Where the symbols take the items:
Ked + Div
Ked & Lod
Rav + Nad
Rav & Div
Fam + Gon
Fam & Voz
Zap + Dud
Zap & Foz
Gif + Vef
Gif & Lif
Pir + Lod
Pir & Fam
Gev + Lib
Gev & Faf
Lon + Fam
Lon & Diz
Lod + Pir
Lod & Mam
Lib + Zaz
Lib & Pov
Pil + Nik
Pil & Gif
Vef + Pil
Vef & Nid
Kod + Fik
Kod & Fov
Zab + Sed
Zab & Miz
Rad + Kan
Rad & Dud
Ziz + Ked
Ziz & Sop
Til + Vor
Til & Kan
Dud + Fik
Dud & Suz
Pov + Gev
Pov & Bil
Zaz + Miz
Zaz & Gev
Sed + Mep
Sed & Nad
Nad + Pup
Nad & Sem
Voz + Vor
Voz & Foz
Nik + Suz
Nik & Vef
Lif + Nid
Lif & Zed
Zom + Zed
Zom & Rar
Tuv + Sop
Tuv & Sed
Non + Zap
Non & Zap
Fik + Vor
Fik & Suk
Fov + Suk
Fov & Gon
Faf + Pov
Faf & Zir
Suz + Bif
Suz & Pil
Miz + Rar
Miz & Lif
Puz + Pak
Puz & Ked
Pup + Led
Pup & Rav
Vab + Nen
Vab & Led
Zed + Lem
Zed & Fep
Zir + Zed
Zir & Mep
Nen + Puz
Nen & Diz
Kan + Diz
Kan & Non
Pak + Ziz
Pak & Lod
Mam + Sop
Mam & Kod
Bif + Zab
Bif & Zaz
Mep + Tuv
Mep & Gev
Fep + Zom
Fep & Zab
Foz + Zed
Foz & Rad
Rar + Fep
Rar & Bif
Nid + Gif
Nid & Lem
Sem + Rav
Sem & Ked
Div + Sem
Div & Ziz
Gon + Non
Gon & Voz
Sop + Lod
Sop & Pak
Lem + Lif
Lem & Zom
Suk + Kod
Suk & Pir
Diz + Vab
Diz & Led
Led + Non
Led & Fik
Bil + Faf
Bil & Tuv
Vor + Fik
Vor & Kod

In the rows, zero is written as 25.

The rows follow the links: the fewer symbols apart two items are, the more alike their rows tend to be.

Each row is also shifted at random along 4 hidden directions that mean nothing.

Some items, each with a row of numbers:
Fov: 22	34	20	27	33	27	25	28	16	26	25	25	23	24	20	21	26	31	27	26	26	39	16	16	19	24	18	24	16	24	28	24	25	19	26	26	23	34	26	26	28	27	20	30
Kan: 23	35	21	31	33	23	24	28	23	28	27	25	23	19	17	30	20	25	24	26	13	35	28	25	29	18	21	30	21	27	31	32	21	23	29	27	27	19	17	13	19	28	24	29
Zab: 26	18	34	18	21	28	21	20	26	40	18	24	27	20	18	23	22	30	25	28	24	25	27	32	26	30	35	23	29	21	37	31	35	27	31	22	24	37	27	24	29	27	25	18
Lif: 22	22	26	25	21	28	28	22	31	30	21	26	29	24	29	27	17	34	23	19	29	21	25	31	28	34	23	30	31	27	30	24	29	29	23	24	36	36	30	28	31	27	16	21
Pir: 28	33	23	12	31	28	20	30	24	33	26	15	32	24	23	23	22	32	23	28	32	30	23	10	27	19	19	23	31	31	28	30	30	31	28	37	24	28	24	21	32	10	28	27
Tuv: 28	14	24	25	19	23	23	22	25	19	29	29	19	33	29	24	35	23	28	24	29	18	22	25	27	27	29	22	31	20	14	19	21	27	26	23	18	24	27	36	21	24	27	21
Zom: 26	20	29	26	22	29	25	16	27	27	22	26	26	23	25	23	21	30	24	26	23	26	29	34	31	27	37	29	26	28	26	31	26	28	22	24	32	27	34	29	27	30	19	17
Zed: 25	20	30	25	24	33	21	17	30	26	24	18	35	24	25	23	11	32	17	20	27	21	26	34	33	28	29	25	29	32	25	33	21	32	20	31	38	24	24	22	28	20	19	17
Fik: 21	31	28	31	31	25	29	34	23	24	26	22	17	25	27	24	29	23	28	25	40	34	15	23	20	22	14	26	21	18	26	22	22	27	16	22	29	26	28	30	26	24	23	31
Nen: 29	32	27	21	28	13	26	34	26	25	30	24	26	23	28	29	27	24	27	22	23	29	34	23	29	22	27	30	27	27	25	25	30	28	22	28	31	18	23	23	25	16	32	24
Gif: 20	24	28	25	24	35	23	20	24	19	22	28	35	19	23	26	18	28	15	28	14	18	31	29	30	31	20	29	25	37	29	28	22	19	22	27	33	19	29	18	24	24	24	20
Miz: 28	20	30	23	18	29	26	21	26	29	17	25	29	24	24	18	22	26	25	20	23	25	29	34	24	31	37	20	19	24	31	25	27	25	26	20	29	32	27	28	30	31	21	15
Led: 26	35	28	27	33	16	30	33	24	29	31	24	20	23	24	33	31	22	29	28	24	32	25	25	28	22	22	32	26	19	26	26	30	26	19	23	29	23	26	25	26	24	29	34
Ziz: 33	22	24	15	30	25	18	20	23	30	27	28	25	27	22	28	31	29	32	33	16	25	28	15	32	20	29	27	33	32	24	33	32	26	36	34	12	24	30	18	16	21	35	30
Ked: 33	24	27	16	27	20	23	29	29	36	29	25	21	29	29	33	32	27	36	29	35	21	24	18	26	23	25	25	39	23	24	27	37	34	32	29	17	33	30	26	24	21	31	35
Sop: 32	21	20	25	26	22	22	27	23	11	27	30	26	33	33	19	26	23	31	17	26	29	26	17	20	16	27	19	15	35	16	22	15	23	29	30	17	15	26	26	16	24	29	26
Bif: 26	21	28	23	19	26	24	30	26	33	14	24	31	20	22	17	18	25	26	15	30	26	28	32	16	31	30	16	19	24	40	22	29	26	32	18	28	36	18	24	31	29	23	19
Puz: 34	26	26	17	25	17	27	27	28	27	29	28	16	25	30	32	38	24	34	32	25	26	33	18	34	18	30	37	37	26	21	25	33	29	24	28	19	20	37	29	22	19	34	28
Voz: 22	37	22	25	31	32	28	18	24	28	29	20	20	22	18	30	28	27	18	46	20	31	24	16	36	18	26	38	32	24	22	33	27	25	20	29	21	19	31	24	30	26	23	29
Pup: 24	25	29	29	33	23	30	22	22	21	31	24	23	33	29	30	33	20	30	30	24	23	22	27	21	28	28	21	21	17	14	28	31	24	23	22	22	23	25	27	20	31	29	38
Pak: 34	23	19	20	29	19	17	30	21	23	25	30	33	28	27	21	19	28	33	11	18	31	29	16	20	18	26	14	16	37	27	26	22	22	39	33	21	26	17	18	17	21	29	26
Vab: 28	33	28	22	30	14	26	36	27	26	31	22	29	21	28	30	24	23	27	16	24	29	31	27	27	25	23	27	25	26	26	25	28	30	21	28	37	21	19	22	27	13	31	27

From each start, follow one symbol. Which item do you reach?
Answers are names.
---
21	31	21	30	32	26	29	30	16	15	25	26	25	28	29	19	27	26	28	21	33	39	15	17	15	22	19	21	11	24	24	21	18	18	19	24	25	26	27	32	26	28	21	28
& Pir
---
27	21	31	24	21	28	25	21	29	30	20	22	28	23	27	21	20	28	25	20	30	27	27	35	27	28	35	25	24	25	29	28	26	31	22	23	32	31	30	28	31	29	19	17
& Zab
---
22	38	19	26	33	30	26	24	20	21	28	17	32	26	20	23	20	25	18	30	21	35	22	16	24	18	23	25	17	30	21	30	20	22	24	32	25	17	18	20	31	25	21	30
& Voz
---
31	26	21	20	25	19	28	32	28	22	24	27	20	32	36	25	32	25	37	22	39	30	24	14	20	17	25	26	26	28	19	18	25	29	26	27	19	29	32	34	27	25	26	30
+ Pir
---
24	33	18	37	27	28	32	24	32	22	24	25	15	26	29	28	22	20	28	26	30	30	22	28	25	19	26	35	25	22	23	24	16	27	21	22	24	25	24	27	28	41	16	30
+ Zed
---
25	39	18	20	27	23	30	27	26	32	27	21	23	26	26	28	29	28	26	34	25	32	24	15	26	24	25	34	29	22	24	25	31	26	25	27	23	30	27	27	38	27	22	29
+ Gon
---
21	30	27	28	33	27	27	27	18	23	28	26	14	25	26	23	36	27	27	35	33	37	16	18	24	20	20	30	21	20	24	23	23	22	18	25	22	24	37	33	24	25	23	30
+ Fik
---
21	31	21	33	29	28	25	29	26	31	18	25	22	19	18	26	18	23	26	23	25	30	21	27	22	21	17	25	23	25	38	28	22	22	31	22	26	28	17	15	22	32	21	31
& Suz
---
23	24	25	29	20	33	31	27	27	18	16	30	25	19	25	23	24	17	21	28	25	21	29	32	22	27	20	27	18	30	32	21	22	16	23	19	25	18	26	22	25	33	26	22
& Pil
---
23	31	22	33	29	29	25	32	31	26	24	19	26	22	25	26	15	20	21	18	36	27	22	29	25	17	17	24	24	27	32	28	16	30	25	27	30	21	14	14	26	27	21	32
& Dud
---
27	14	24	28	18	23	20	24	26	22	29	25	30	32	27	21	21	26	24	14	27	17	23	30	22	32	27	13	26	21	19	21	18	27	31	24	24	29	15	29	22	21	26	19
+ Tuv
---
30	23	22	21	27	23	24	29	24	21	25	27	16	29	32	22	34	25	32	26	39	30	21	15	25	15	23	27	27	28	19	22	23	27	20	30	19	21	36	33	24	21	27	28
+ Sop
---
22	24	27	27	19	26	31	27	33	26	21	28	27	24	35	27	20	31	24	17	33	18	25	33	24	36	16	31	30	27	28	18	27	27	17	21	37	36	31	30	33	29	15	23
+ Gif
---
24	23	25	28	24	27	26	17	25	25	21	31	31	24	24	25	17	34	23	19	16	25	26	30	28	31	30	29	24	32	27	27	24	23	24	24	33	32	30	25	23	31	14	18
+ Lif
---
20	25	28	24	19	33	28	27	29	21	21	27	29	21	27	26	21	24	17	28	27	15	29	30	26	31	16	31	28	30	31	22	25	22	18	24	32	24	31	25	28	24	24	24
+ Pil
---
22	32	27	32	33	24	26	33	26	29	27	21	19	21	23	27	24	24	24	24	33	34	18	25	27	18	15	30	26	20	31	28	22	30	20	25	30	25	23	21	24	24	23	31
+ Vor
